Below are the code and all the weights of a small trained network. Each question names an input and a target symbol and asks about switching units off, where a switched-off unit gives its printed mean instead of its output.

import numpy as np


def w(rows, s, z=0):
    codes = np.array(rows[::2]) - 128.0
    scale = np.full(codes.shape[1], s)
    scale[-1] = z or s
    return codes * scale


def f(y):
    return np.maximum(y, 0)


def softmax(a):
    e = np.exp(a - a.max(-1, keepdims=True))
    return e / e.sum(-1, keepdims=True)


def log_softmax(a):
    a = a - a.max(-1, keepdims=True)
    return a - np.log(np.exp(a).sum(-1, keepdims=True))


def net(x, mask):
    ids = ['ΛΣΩεηπ'.index(c) for c in x.split()]
    T = len(ids)
    res = E[ids] + P[:T]
    r = res
    for j in range(2):
        rows = slice(4 * j, 4 * j + 4)
        q, k, v = (r @ M[0][rows].T for M in (Q, K, V))
        z = softmax(np.where(np.tri(T) > 0, q @ k.T / 4**0.5, -1e9)) @ v
        o = O[0][rows]
        res = res + np.where(mask[j], z, o[:, -1]) @ o[:, :-1]
    y = f(res @ A[0][:, :-1].T + A[0][:, -1])
    res = res + np.where(mask[2:26], y, B[0][:, -1]) @ B[0][:, :-1]
    return log_softmax(res[-1] @ U[:, :-1].T + U[:, -1])


Q, K, V, O, A, B = {}, {}, {}, {}, {}, {}
E = w([
[172,71,151,123,98,165,83,55,131,87,154],'Λ',
[179,210,89,29,148,150,100,126,133,154,138],'Σ',
[95,87,234,86,128,130,149,97,99,119,143],'Ω',
[83,169,180,127,115,215,133,155,213,154,116],'ε',
[179,148,215,141,121,120,88,205,142,100,183],'η',
[74,136,156,178,2,140,108,173,88,144,97],'π',
],0.019)
P = w([
[93,32,129,215,250,64,23,142,153,200,90],'0',
[159,127,176,153,148,93,107,90,130,164,60],'1',
[140,150,170,127,132,131,126,87,116,167,90],'2',
[129,124,140,85,124,160,139,121,125,145,107],'3',
[144,119,140,77,109,140,157,130,126,108,112],'4',
[140,135,140,85,98,123,167,134,114,96,128],'5',
[122,137,133,65,89,117,164,110,130,92,155],'6',
[96,159,140,71,82,111,173,99,115,77,162],'7',
[93,174,141,71,73,115,161,73,127,73,208],'8',
[144,155,164,117,99,141,199,108,125,125,144],'9',
],0.011)
Q[0] = w([
[129,114,111,88,134,130,233,80,128,95,98],'H0',
[160,109,179,128,131,134,137,98,117,185,153],'H0',
[127,112,124,133,244,132,140,101,157,71,154],'H0',
[187,63,69,115,127,56,188,137,28,158,204],'H0',
[165,199,123,107,99,120,87,89,160,157,76],'H1',
[101,77,238,109,31,255,156,61,119,107,130],'H1',
[179,117,16,171,158,114,117,71,110,76,170],'H1',
[203,131,229,114,88,150,89,101,143,108,170],'H1',
],0.0089)
K[0] = w([
[177,126,77,135,111,115,75,162,155,137,180],'H0',
[138,197,171,120,71,167,91,115,139,111,80],'H0',
[153,80,124,139,149,89,43,149,92,201,62],'H0',
[176,110,105,177,209,148,109,143,149,188,45],'H0',
[143,152,229,94,94,146,174,119,98,43,188],'H1',
[164,240,44,10,139,85,112,150,79,129,165],'H1',
[43,109,189,180,143,139,133,191,137,140,128],'H1',
[143,190,15,29,68,127,254,102,123,152,133],'H1',
],0.0086)
V[0] = w([
[213,89,92,42,120,146,81,126,91,63,223],'H0',
[104,45,156,154,101,75,99,110,43,164,122],'H0',
[151,169,90,126,2,148,39,170,66,104,136],'H0',
[132,53,199,235,102,183,121,134,216,87,161],'H0',
[123,52,151,121,50,182,177,112,119,76,82],'H1',
[106,47,185,83,151,82,133,136,52,177,159],'H1',
[80,170,93,64,144,119,176,211,35,142,85],'H1',
[193,75,93,73,155,34,102,97,103,122,105],'H1',
],0.0063)
O[0] = w([
[167,161,201,161,70,156,87,108,71,187,234,44],'H0',
[68,26,151,102,201,123,95,195,69,105,161,141],'H0',
[129,157,95,185,170,100,89,201,70,149,198,153],'H0',
[124,174,152,163,201,115,46,107,158,1,69,253],'H0',
[61,112,102,173,122,173,157,93,126,98,157,114],'H1',
[103,60,240,118,143,130,167,152,84,128,133,144],'H1',
[151,130,101,65,127,43,158,131,121,139,183,100],'H1',
[187,92,142,152,80,175,48,181,137,118,130,110],'H1',
],0.0087,0.0058)
A[0] = w([
[204,73,127,129,184,110,64,73,114,134,168,132],'N0',
[122,119,181,51,228,111,33,92,97,94,48,205],'N1',
[121,100,135,175,77,130,158,118,82,147,59,85],'N2',
[128,40,112,110,161,149,83,214,194,175,128,75],'N3',
[55,145,134,144,76,144,236,201,85,177,59,159],'N4',
[72,186,92,60,97,155,130,129,183,155,198,97],'N5',
[184,107,95,137,75,92,140,77,146,106,5,5],'N6',
[176,154,77,92,57,119,181,147,125,180,186,1],'N7',
[173,36,89,65,113,61,177,104,97,99,110,93],'N8',
[121,83,115,89,115,132,94,100,183,77,134,190],'N9',
[101,133,106,133,67,91,116,136,90,182,79,158],'N10',
[98,92,117,123,102,119,92,84,227,141,109,59],'N11',
[200,160,97,97,89,160,159,183,144,109,99,16],'N12',
[159,107,54,84,255,77,91,39,154,180,148,182],'N13',
[120,115,122,106,154,131,80,207,84,101,169,118],'N14',
[133,75,47,121,67,107,94,164,136,132,52,138],'N15',
[27,56,94,191,171,178,172,70,134,118,73,52],'N16',
[83,48,92,99,133,121,88,103,133,195,110,80],'N17',
[180,126,128,160,201,101,183,86,35,155,176,68],'N18',
[126,134,117,138,123,69,105,172,184,155,150,58],'N19',
[134,175,125,93,52,153,121,203,142,134,166,22],'N20',
[108,128,155,156,219,133,168,152,151,147,103,49],'N21',
[104,130,169,168,110,129,193,93,135,73,160,30],'N22',
[98,114,23,111,164,106,98,167,90,36,145,103],'N23',
],0.0069,0.0038)
B[0] = w([
[3,195,128,167,108,82,152,188,102,103,118,154],'N0',
[194,181,130,99,37,174,172,162,141,204,213,251],'N1',
[134,132,156,135,170,103,160,107,117,54,183,144],'N2',
[106,199,76,134,104,160,169,59,151,75,68,155],'N3',
[102,153,73,63,165,98,140,159,143,116,196,169],'N4',
[155,90,169,166,93,44,133,147,70,167,78,159],'N5',
[94,85,138,204,130,129,132,163,78,190,231,158],'N6',
[45,42,66,187,158,81,29,6,135,102,65,141],'N7',
[160,122,46,162,107,228,133,150,107,78,103,141],'N8',
[208,170,139,163,143,163,146,156,69,160,133,180],'N9',
[96,165,170,53,138,116,129,176,215,133,129,146],'N10',
[146,97,72,124,65,95,113,114,107,121,111,157],'N11',
[90,89,124,121,192,136,91,192,93,176,73,148],'N12',
[138,182,164,179,116,219,229,209,77,83,152,150],'N13',
[151,91,102,107,94,192,173,80,155,163,109,162],'N14',
[74,140,91,107,122,175,210,193,112,207,179,150],'N15',
[80,49,67,137,212,86,41,40,135,90,109,206],'N16',
[128,182,190,172,113,122,113,158,159,139,181,138],'N17',
[58,135,92,99,108,118,73,224,95,175,121,131],'N18',
[100,133,167,107,138,151,136,102,88,152,77,138],'N19',
[186,91,126,132,134,84,154,67,78,100,72,155],'N20',
[146,139,125,29,91,44,156,72,147,145,128,169],'N21',
[123,94,127,89,162,123,139,75,181,134,99,156],'N22',
[146,165,138,164,74,152,82,199,44,106,169,152],'N23',
],0.005,0.015)
U = w([
[185,57,71,167,153,94,72,143,133,198,79,4],'Λ',
[217,216,126,93,48,174,145,209,152,200,181,243],'Σ',
[57,110,76,178,213,120,100,213,116,136,174,134],'Ω',
[118,14,174,95,157,151,158,100,152,142,146,56],'ε',
[173,74,60,242,128,246,72,96,104,119,134,78],'η',
[135,168,48,124,153,145,108,70,254,88,79,111],'π',
],0.0044,0.0039)

Each question gives the input, a string of symbols that net reads in full, and the target symbol t.
The units are the heads (4 rows each of Q, K, V and O) and the neurons (one row each of A and B). Each row of codes is followed by its name. A weight is (code - 128) times the scale printed after its matrix; where a second scale follows, it is the last column's (O, A, B and U).
mask holds one flag per unit, heads first, then neurons. A switched-off unit (its flag False) gives its mean, the last column of its rows in O or B, instead of its output. The means were averaged over made-up inputs and are rounded, as every weight is.
A unit's drop is (log p(t) with every unit on - log p(t) with that unit switched off) / (log p(t) with every unit on - log p(t) with every unit switched off).
The circuit of an input: a set's keep is (log p(t) with only the set's units on - log p(t) with every unit switched off) / (log p(t) with every unit on - log p(t) with every unit switched off). Starting from the 12 units with the biggest drops (on a tie, the unit counted first), units are removed one at a time, each time the one whose removal leaves the highest keep (on an exact tie, the one counted first), for as long as the keep stays at least 0.8.
units of the circuit, in order: the units of the circuit, biggest drop first
top k neurons: the k neurons with the biggest drops, biggest first
which heads matter: for each layer, one digit per head in row order, 1 if its drop is at least 0.15 and else 0, layers parted by /
drop when u is switched off: that unit's drop, to one decimal
input Σ ε Ω π Ω, target Σ: units of the circuit, in order : (H1, N1)
input η Λ Ω ε ε ε Ω Ω ε, target ε: units of the circuit, in order : (H1, H0, N1)
input η Λ ε Λ η Λ η, target η: which heads matter : 01
input Σ π π Σ, target Ω: units of the circuit, in order : (H0, N1, H1)
input ε ε Ω ε, target ε: units of the circuit, in order : (H1, H0)
input Ω π ε Ω Ω ε π, target π: units of the circuit, in order : (H0, N1)
input ε Σ Σ, target Λ: units of the circuit, in order : (H0, N7, N1, N5)
input Ω ε Ω π Ω Ω π, target ε: units of the circuit, in order : (H1, H0, N1)
input ε ε Ω ε ε ε, target π: units of the circuit, in order : (H1, H0)
input ε Λ Λ ε, target η: units of the circuit, in order : (H1)
input η Σ Ω, target Σ: units of the circuit, in order : (N16, H1)
input π Λ Λ π π π Λ, target Ω: units of the circuit, in order : (H0, N0)
input π Σ Σ, target Λ: units of the circuit, in order : (H0, N7, N1, H1)
input η Σ π π Λ, target Σ: units of the circuit, in order : (H1, N16)
input Ω η Λ ε Λ η ε, target η: top 2 neurons : (N1, N21)
input Λ Ω Ω π, target Ω: units of the circuit, in order : (N4, H1, N1)
input Λ ε ε, target π: units of the circuit, in order : (H0)
input Ω π ε π Ω, target Ω: top 2 neurons : (N23, N16)
input Ω Λ Ω Σ Ω Ω Ω Σ, target ε: top 2 neurons : (N1, N7)
input Ω ε Λ Ω Ω ε ε Λ Ω, target π: top 2 neurons : (N22, N6)
input η η Ω π, target Ω: top 2 neurons : (N4, N1)
input Ω Λ ε η ε η, target π: drop when H0 is switched off : 0.4
input ε η Λ η Ω π ε π π ε, target Ω: drop when H0 is switched off : 0.8
input η ε π π ε π, target π: drop when H0 is switched off : 0.3
input η ε π ε π ε, target Ω: drop when H0 is switched off : 0.9
